The symbols move the points like this.
tc: s>tb, e>fp, l>zg
gf: s>dn, e>pj, l>bm
nh: s>tl, e>fb, l>lm
bg: s>jd, e>cr, l>bh
ns: s>rt, e>gf, l>lq
lg: s>dl, e>jd, l>pp
jc: s>tt, e>bz, l>nh
gt: s>cn, e>tl, l>dm
qp: s>bm, e>ns, l>ht
cg: s>tq, e>md, l>jd
jz: s>fg, e>cn, l>gg
sr: s>bz, e>bb, l>jn
gs: s>jj, e>fl, l>tb
sz: s>br, e>dl, l>zs
lm: s>jz, e>gt, l>mb
fl: s>tn, e>nb, l>rz
gg: s>cf, e>rh, l>dn
nb: s>jm, e>ht, l>jj
tl: s>jb, e>lc, l>jz
zc: s>ch, e>nf, l>ph
hf: s>zs, e>pp, l>bz
jj: s>fp, e>tn, l>sl
tt: s>jn, e>hd, l>tl
fg: s>dm, e>lm, l>cf
dz: s>ht, e>qn, l>fl
pp: s>cq, e>sz, l>zf
ft: s>nb, e>dz, l>gs
qb: s>zg, e>sl, l>ch
ch: s>sm, e>fd, l>md
zs: s>bb, e>cq, l>hd
md: s>qf, e>rl, l>ll
rh: s>mb, e>fg, l>qr
cq: s>hf, e>br, l>sr
zf: s>sr, e>zs, l>tt
tq: s>cr, e>qf, l>tr
pj: s>qr, e>gg, l>rt
qr: s>gf, e>cf, l>qp
mb: s>gg, e>dm, l>gf
rt: s>qp, e>dn, l>dz
jm: s>fl, e>ft, l>fp
dm: s>rh, e>jz, l>pj
bq: s>qb, e>tb, l>zc
tn: s>gs, e>jm, l>tc
sm: s>zz, e>zc, l>qf
cn: s>lm, e>jb, l>rh
sl: s>bq, e>tc, l>fd
rl: s>ph, e>sm, l>tq
bh: s>sz, e>lg, l>hf
cr: s>ll, e>cg, l>lg
bb: s>zf, e>hf, l>jc
lc: s>nh, e>jn, l>cn
qn: s>lq, e>qp, l>nb
zg: s>nf, e>bq, l>sm
ht: s>ft, e>lq, l>tn
fp: s>rz, e>gs, l>bq
ph: s>md, e>zz, l>cr
dn: s>ns, e>qr, l>qn
bz: s>hd, e>zf, l>fb
zz: s>rl, e>ch, l>cg
tb: s>sl, e>rz, l>nf
ll: s>bg, e>tq, l>dl
jb: s>gt, e>nh, l>fg
dl: s>bh, e>tr, l>cq
qf: s>cg, e>ph, l>bg
fb: s>lc, e>tt, l>gt
fd: s>zc, e>zg, l>rl
hd: s>jc, e>sr, l>lc
jd: s>tr, e>ll, l>sz
tr: s>lg, e>bg, l>br
lq: s>dz, e>bm, l>jm
br: s>pp, e>bh, l>bb
rz: s>tc, e>jj, l>qb
jn: s>fb, e>jc, l>jb
cf: s>pj, e>mb, l>ns
bm: s>qn, e>rt, l>ft
nf: s>fd, e>qb, l>zz

The rows follow the links: the fewer symbols apart two points are, the more alike their rows tend to be.

Each row is also shifted at random along 3 hidden directions that mean nothing.

Rows in random order:
Each row is one point's numbers.
id 1: [-229  -48  131  -48  430  124  149 -161  364   39  -90 -247 -381   -6  207   20 -190  204  305   80  222  -22 -121 -115  233  -24  163  -56  157  388  181  -55  -19]
id 2: [ 114   31   48  371 -360 -468  103 -164 -276  330  -31  333  311 -278 -100  134 -143  -62 -107 -185  132 -144  -82  109 -231  155   31 -229    3 -236 -181 -137 -243]
id 3: [ 265  109 -268  120 -368  265 -214   66   63 -122  138   90  106   -6 -274  -31  134 -136 -170   58 -116   81  293   62  -51 -231 -275  247 -280 -132 -130  -91  -94]
id 4: [-616  -64  204 -167  415 -106  234  -46 -149   68 -182 -177 -252  138  231   78  -60  126  198 -110  170  -78 -215 -277  -61  194  190 -189  321  153   78   42  100]
id 5: [-553   -7  210 -196 -296 -654    5 -146 -270  216 -468  247  399 -308  -71   33  -30  200  188 -186 -204 -136 -315  -72  102  397  311 -454  -43  -54 -340  -47  171]
id 6: [-1062   -77  -363   180   -62   152   -44   534  -750   186   -46  -345    27   189   304     1   368    67   223  -165    98   -98  -192  -476  -689   -53  -123   107   -66  -463  -272    95  -162]
id 7: [1012   62  -91 -210 -409 -124 -216   84 -228 -182  -67  216  421   10 -305  -93  228 -149 -186   14 -378   24  130   79   15   48  -75   19 -241 -243 -252   21  151]
id 8: [-278  137  197 -144  -81 -252  142 -334  -62   26 -298  136   75  -73 -304  245 -224  -29    4 -130   63 -124   75 -261  -53  227   60 -301   76  164 -237 -183  114]
id 9: [-585   62  353 -516  106 -376   85 -149 -161 -211 -193  226  158  181 -248   61  -10 -144 -201  -75 -242   -2   43   -8   80  339   96 -255  189   54  -36   98  438]
id 10: [-664  -78 -379  480 -427  142 -249   95  225  352   61  -51   88 -527  222 -226   52  273  291  128    3   34 -142  232  155 -259   24  142 -390 -145  -67 -121 -470]
id 11: [ -89   56 -191 -231  209  561 -155   28  435 -431  177 -212 -274  201 -162  -47   52  -71  -73  271  -93  147  349  -13  217 -290 -171  329 -124  276  133    4  140]
id 12: [-331  -29 -317  362  -81  213  -54  368 -391  165  122 -218  -49   53  256   16  191    3  122  -91  165  -50 -107 -214 -479 -181 -154  188  -74 -322  -73  -13 -296]
id 13: [-749  -99 -189  477   46  404 -117  228  372   -7  625    4 -126   -8  247 -235   28 -142 -304  220  126  161   84  593   79 -413 -212  443  -99 -114  495  148 -357]
id 14: [-718 -105 -124  491  -48   51   72  -88  204  369  -18 -154 -192 -405  328    7 -223  302  348   16  350  -92 -238  -65   27 -154  109  -37  -38   78   -4 -159 -432]
id 15: [-440  -48    8   24   52   47  -96  248 -216 -155  362  125  112  286   32  -84  236 -289 -404   11 -103  108   47  330 -126   -7 -159  198   51 -295  199  249   42]
id 16: [ 216   68   26  181 -129 -165  197  -67 -424  244  -99   51   47  -15  -70  268 -118  -81   17 -239  287 -180  -56 -349 -462   94 -100 -204   95 -173 -242 -134 -161]
id 17: [ 168   27  -22  -37    4  195 -102   43  220 -256  355  127    8  176 -187  -60   59 -257 -374  155 -102  157  294  358  108 -148 -203  262  -57  -23  233   64   89]
id 18: [-385   -6 -565  452  -57  711 -164  211  149  168   92 -518 -323 -180  256  -28   67  242  442  125  311  -23   42 -340 -163 -476 -135  362 -267   29 -110 -209 -484]
id 19: [ 524  212 -255  -22 -272  263  -48  -88 -122  -39 -245 -151  -49  -13 -385  245  -34   15  244  -31   97  -73  273 -607 -264 -153 -183  -30 -206   80 -456 -324 -117]
id 20: [  92   61   -3  440 -580 -331  -22 -281  130  322   39  400  300 -539 -204   41 -243    6 -136  -62   63  -53   38  335   94   -2  -22 -142 -198 -117 -123 -216 -323]
id 21: [ 409  -58 -335 -129   99  444 -227  354  -52 -186   74 -345 -131  178  203 -195  292   65  159  130 -142  108    6 -123  -18 -174  -80  294 -153  -77   33  116   60]
id 22: [ 671 -113  -13 -298  -46 -207 -129  431 -500 -102  -39  -24  346  191  227 -250  426   -1  -25  -96 -405   70 -286  142  -78  214  119   33   14 -391  -11  371  297]
id 23: [1158   11  307  403  266  -28  270 -528  753  198  198  120 -396 -268   38  140 -555   74  -41   98  472  -46   51  270  340  -96   72  -49  178  467  373 -195 -269]
id 24: [-596  100    1 -197  -39  -58  105 -195 -123  -27 -412 -104  -25   -9 -187  234  -85  118  344  -79   81 -129   44 -573 -138  114   65 -251   38  190 -382 -234   79]
id 25: [ 253   46  372   35 -108 -558  222 -435   50  145 -120  386  150 -182 -235  158 -297  -81 -207 -156   97 -117  -39  132  104  266  138 -339  175  113  -15 -114   55]
id 26: [-177  -18 -376  -98 -138  424 -316  351  -28 -167   29 -260   49   74   42 -211  305   86  156  138 -221   95   86  -62    5 -255 -120  330 -285 -131  -95   70   23]
id 27: [-110   42   33 -322  -34  -18 -126   86  -68 -324  120  191  181  283 -226  -52  175 -279 -364   34 -341  126  199  250   15   62 -132  105   -3 -127   77  156  301]
id 28: [ 449  -49 -225 -180  -96  202 -256  325 -163 -151  -33 -200  112   80   75 -230  345   84  118   74 -336   89  -54  -32   13  -69   -3  171 -203 -172  -89  140  153]
id 29: [ 482   36 -104   73 -362 -118  -67  169 -422   -9   90  211  334   59 -178   61  207 -238 -275 -127 -143  -22   98   77 -330   88 -194   40 -111 -402 -206   27  -12]
id 30: [-363 -132  172    6  382   46   86  110  216  -26  256  -15 -212  112  296 -181   35  -25 -149   87   31   92 -150  329  162  -15   83   95  197   42  451  224   71]
id 31: [ 550  -70 -114  623 -370 -128 -127   92   60  374  319  233  245 -388  219 -178  -39    8 -156   30   92   19 -162  602   37 -161  -46  122 -170 -295  124   49 -418]
id 32: [  13   32 -130   17 -264  -75  -47  330 -712   -1   80  103  266  269  -82   77  250 -237 -230 -174  -74  -45   40 -180 -548   74 -230   -4  -24 -447 -215   79   -4]
id 33: [-414  -65  -22  306  -31 -153  140   18 -196  370 -109  -67  -26 -221  260   53  -74  184  254 -130  283 -149 -287 -238 -237   41  110 -130   95 -110 -129  -80 -258]
id 34: [ 148  -14  466 -385  325 -579  366  -29 -600   43 -301   77   39  291   97  191  -10  -57    7 -317   49 -156 -295 -324 -327  542  221 -464  471  -86  -92  156  320]
id 35: [ 894   98 -124  -91  166  630 -172 -157  721 -402  263 -100 -294  114 -302  -58 -118 -131 -197  311  -14  196  486  191  440 -383 -229  415 -167  384  240 -106   59]
id 36: [ 296   80 -170  120 -463  -45 -146  -74   23  118 -215   75  244 -334 -199    5    1  117  162  -23  -90  -57   68 -134   64  -53  -28  -91 -285  -26 -352 -212 -141]
id 37: [ 130  -39 -109  204 -618 -355 -203  -55  -12  258 -171  250  441 -568  -48 -147   71  180  158  -12 -253  -24 -206  252  219   65  116 -138 -333 -215 -298  -85 -171]
id 38: [ 296   -4  237  100  368   92  125 -245  531  -72  301  109 -288   99  -24   40 -233 -151 -297  136  192   61  151  401  251  -71  -32  126  194  267  457   36   -9]
id 39: [ 193   58  221 -743  382  -78  113 -107 -175 -329 -468 -251 -147  395 -140  173   59   77  238  -74 -151  -51   24 -600    3  287  190 -234  254  275 -171   10  498]
id 40: [-305   37    5  336 -420 -323   57 -123 -246  293  -37  313  292 -255 -173  160  -94 -108 -126 -175  115 -116  -18   10 -226   94  -58 -197  -88 -211 -246 -124 -241]
id 41: [ 272    3   67  163  -16 -243  208  -30 -418  302 -152  -21   20  -68  150  198  -78  111  167 -220  260 -165 -208 -349 -399  161   71 -247  142 -131 -179 -101 -130]
id 42: [-294  -13  353 -299  -14 -398   15 -277  307  -82 -167  276  132 -178 -103 -129 -136   87  -54   50 -272   45  -81  392  508  255  268 -262   33  207  112   92  284]
id 43: [ 684   22 -267   35 -287  117 -149   45  -56   91 -233 -177  110 -258  -31   -3   78  197  329  -26  -88  -44  -36 -256  -38  -86   41   21 -303  -13 -345 -143 -138]
id 44: [ 928 -124  168 -265  384   33   -4    4  333 -157   94  -69 -145   85  232 -207   36   92  -23  170 -139  137  -86  283  378   10  193   68   96  235  368  194  207]
id 45: [-979   13  294 -234  180 -204  101 -113  -31 -155   78  183   31  257 -140   63  -57 -193 -296  -70  -49   31   76  162  -34  203  -30  -75  219   11  154  122  253]
id 46: [ 478   73 -249  240 -304  300 -164   58   94  -65  198   67   58  -39 -258   21   53 -177 -206   68  -11   53  315   92 -120 -255 -277  221 -247 -100  -58 -124 -221]
id 47: [ 163   63  178  260  192   38  242 -421  369  104   62   64 -300  -50 -128  283 -463  -50  -71   -6  456  -68  208  -99   12  -66  -47 -100  188  318  161 -248 -162]
id 48: [1095  -87 -175  369 -316 -109 -116   86   68  300   20   58  149 -407  223 -192   24  203  161   25   -7    7 -225  274  141  -71   88   -1 -224 -134  -35  -35 -276]
id 49: [ -78   29  271   58  234  -17  139 -264  451 -112  261  196 -198   74  -65    2 -270 -170 -364   97  133   67  183  418  253  -19   -3   47  209  245  402   57   70]
id 50: [ 456  -33 -210  -98 -370  -33 -267  146   15 -106    2  106  370 -157  -64 -274  237   34  -34   95 -412  105  -18  313  223  -14  -15  104 -321 -215  -75  111   62]
id 51: [ 741   -1   55 -340   92  100 -168  -54  422 -330   32   21    5   25 -123 -236   48   -3 -121  272 -311  176  126  315  492  -60   70  142 -118  194  192  117  277]
id 52: [-595    2  336   25  157 -392  304 -191 -208  160  -50  176  -16   58  -30  228 -228 -110 -111 -224  241 -146  -94  -91 -198  214   92 -325  313  -10   22  -11   28]
id 53: [ 347  -38  234 -116 -278 -614   23 -251  -65  264 -417  223  332 -415    9  -22  -98  252  258 -137 -216 -131 -333   28  260  333  370 -447  -22   44 -278  -62   87]
id 54: [-492   88 -190  443 -517  -48  -94 -226  181  238   34  213  180 -445 -213   21 -194    4   20  -11   75  -69  134  139   87 -153 -137   -2 -289  -78 -206 -279 -360]
id 55: [  61  -50  -10  196   20  -51  116 -104   66  264 -231 -179 -115 -280  195   66 -159  307  424  -55  239  -99 -190 -249   47    2  177 -196   -1  143 -135 -172 -220]
id 56: [ -33  -76   80 -540  274    3 -106  205 -130 -328  -88 -130   44  289   80 -178  304   41   41   56 -367  106 -104  -62  153  141  119   24   93   12   58  248  424]
id 57: [-189   42  227 -704  409 -131  148   15 -333 -229 -484 -260  -88  349   13  122  107   80  306 -133 -141  -72 -141 -625 -121  348  211 -255  281  183 -223  100  534]
id 58: [-228  -35  -29 -392  195  233 -180  125  204 -309   25 -149  -82  140    5 -184  164   42   11  155 -272  182   46   99  286  -74   39  198  -44  131  139  141  259]
id 59: [ 501  -73  144  548 -299 -460  143 -227   90  467   45  330  191 -500  115   29 -269   94  -46 -120  255  -91 -233  346   21   94  128 -232   13 -127   20 -113 -365]
id 60: [ 634    2 -142  185 -180    2   -4  226 -389   99  110   56   97  105    5   80  142 -156 -132 -122   37  -54    5  -66 -403  -37 -185   59  -42 -333 -105   47 -125]
id 61: [ 293  145  116 -291   -4  -89  129 -317  -55  -78 -420  -21  -64   71 -357  349 -170   15  209 -125   77 -138  165 -620  -62  140   66 -268   64  307 -345 -249  142]
id 62: [ 318  -34 -148  154  211  404  -57  250   75 -139  402 -142 -210  256  246 -121  129 -140 -173  130   94   83  110  188 -102 -252 -178  358   36  -85  302  126 -107]
id 63: [ 288   71 -348 -172 -240  356 -286  236 -116 -225  -18 -130  115  146 -269  -30  258  -66   21   68 -265   74  262 -175  -98 -135 -195  217 -310  -95 -257  -68   73]
id 64: [  78   33   52 -302  537  371  150 -160  276 -144 -165 -413 -533  167   99   98 -149  193  359   68  234  -10   68 -509   95  -72   99   10  196  504   64 -121  160]
id 65: [-525    1 -171 -460  626  629  -22  320  -58 -403  -19 -603 -475  544  210    4  239   50  242  153  -39   72  134 -530 -113 -141 -100  275  140  207  104  120  276]
id 66: [ 225  -39   -1  312 -115  -53   48 -301  452  331 -198  -33  -78 -566  124  -48 -270  345  360   40  183  -52 -201  100  386  -73  232 -147 -119  256  -44 -177 -316]
id 67: [ 243 -131 -126  198   85  182 -112  279   78   -3  352  -75  -41   68  293 -231  197  -25 -155  102  -39  120  -74  400   10 -192  -67  277  -16 -183  316  206  -79]
id 68: [ 123  108  153 -455  347  197   84 -250  270 -356 -178 -125 -261  280 -281  148 -125  -38   75   66  -14    6  304 -352  158    3  -20  -45  130  437  -18 -119  294]
id 69: [-215  -49  174 -261  547  103  181  191 -127 -200  141 -173 -289  498  187   49   77 -149 -123  -49   85   22   -9 -115 -206   69  -36   54  343   51  265  201  239]
id 70: [ 116 -101 -143 -263  233  179  -59  504 -553 -193   61 -331  -25  449  219  -94  441  -72   14  -54 -145   74 -101 -289 -394   21 -105  182   96 -355  -17  266  195]
id 71: [ 313  -74   41 -222  552  314   64   96  218 -213  135 -308 -426  331  259  -91   50   11   47  140   72  106   -6  -38   91  -94   23  194  200  208  356  174  158]
id 72: [ -66    7   24 -284   76   38  -42  240 -379 -306  197   58   98  474 -145    6  238 -335 -384  -58 -221   43  185   42 -260   70 -218  109  115 -241   87  212  271]
id 73: [-943   -4  434 -443   20 -543   83  -80 -291 -191 -104  340  301  194 -180    8   68 -229 -346 -149 -289  -42  -45  166   15  418  123 -316  241  -89   13  179  440]
id 74: [ -21   96  185  220  -85  -94  118 -502  454  115   -6  243 -109 -256 -259  209 -434    3  -76   22  271  -88  191   76  191    4   27 -163   16  308   11 -278 -169]
id 75: [-849 -105  205  288  269  -13   92  -49  440   23  429  143 -173  -31  200 -120 -162 -120 -327  133  132   96  -17  618  269 -111   23  171  183   64  570  169 -102]
id 76: [ -32  -90  247   47  386 -184  241 -193  174  152  -12  -49 -230  -67  245   79 -245   94   90  -43  260  -51 -191   10  112   82  196 -171  252  221  217   14  -60]

Some points, each with its row:
bg id 6
lc id 24
jd id 48
ph id 3
gf id 68
fb id 5
sr id 41
dm id 76
rz id 17
ft id 44
dn id 9
nb id 65
nf id 22
fg id 34
md id 46
qb id 67
rh id 4
nh id 61
lm id 52
cg id 32
tt id 66
tr id 18
ns id 73
fp id 27

Row, symbols taken left to right, then the row they reach:
id 33 e s l l: id 74
id 70 l e s e: id 21
id 63 e e s: id 28
id 13 s l s: id 26
id 11 l s s e: id 15
id 23 l: id 64
id 47 s l s s: id 57
id 53 e l s: id 8
id 56 l s s: id 72
id 51 e s: id 58
id 7 s l s e: id 60
id 25 l s l: id 42
id 75 e: id 49
id 45 s l: id 71
id 29 l e s: id 12
id 69 e l e: id 30
id 1 s s s: id 39
id 50 e l l: id 31
id 55 s e: id 14

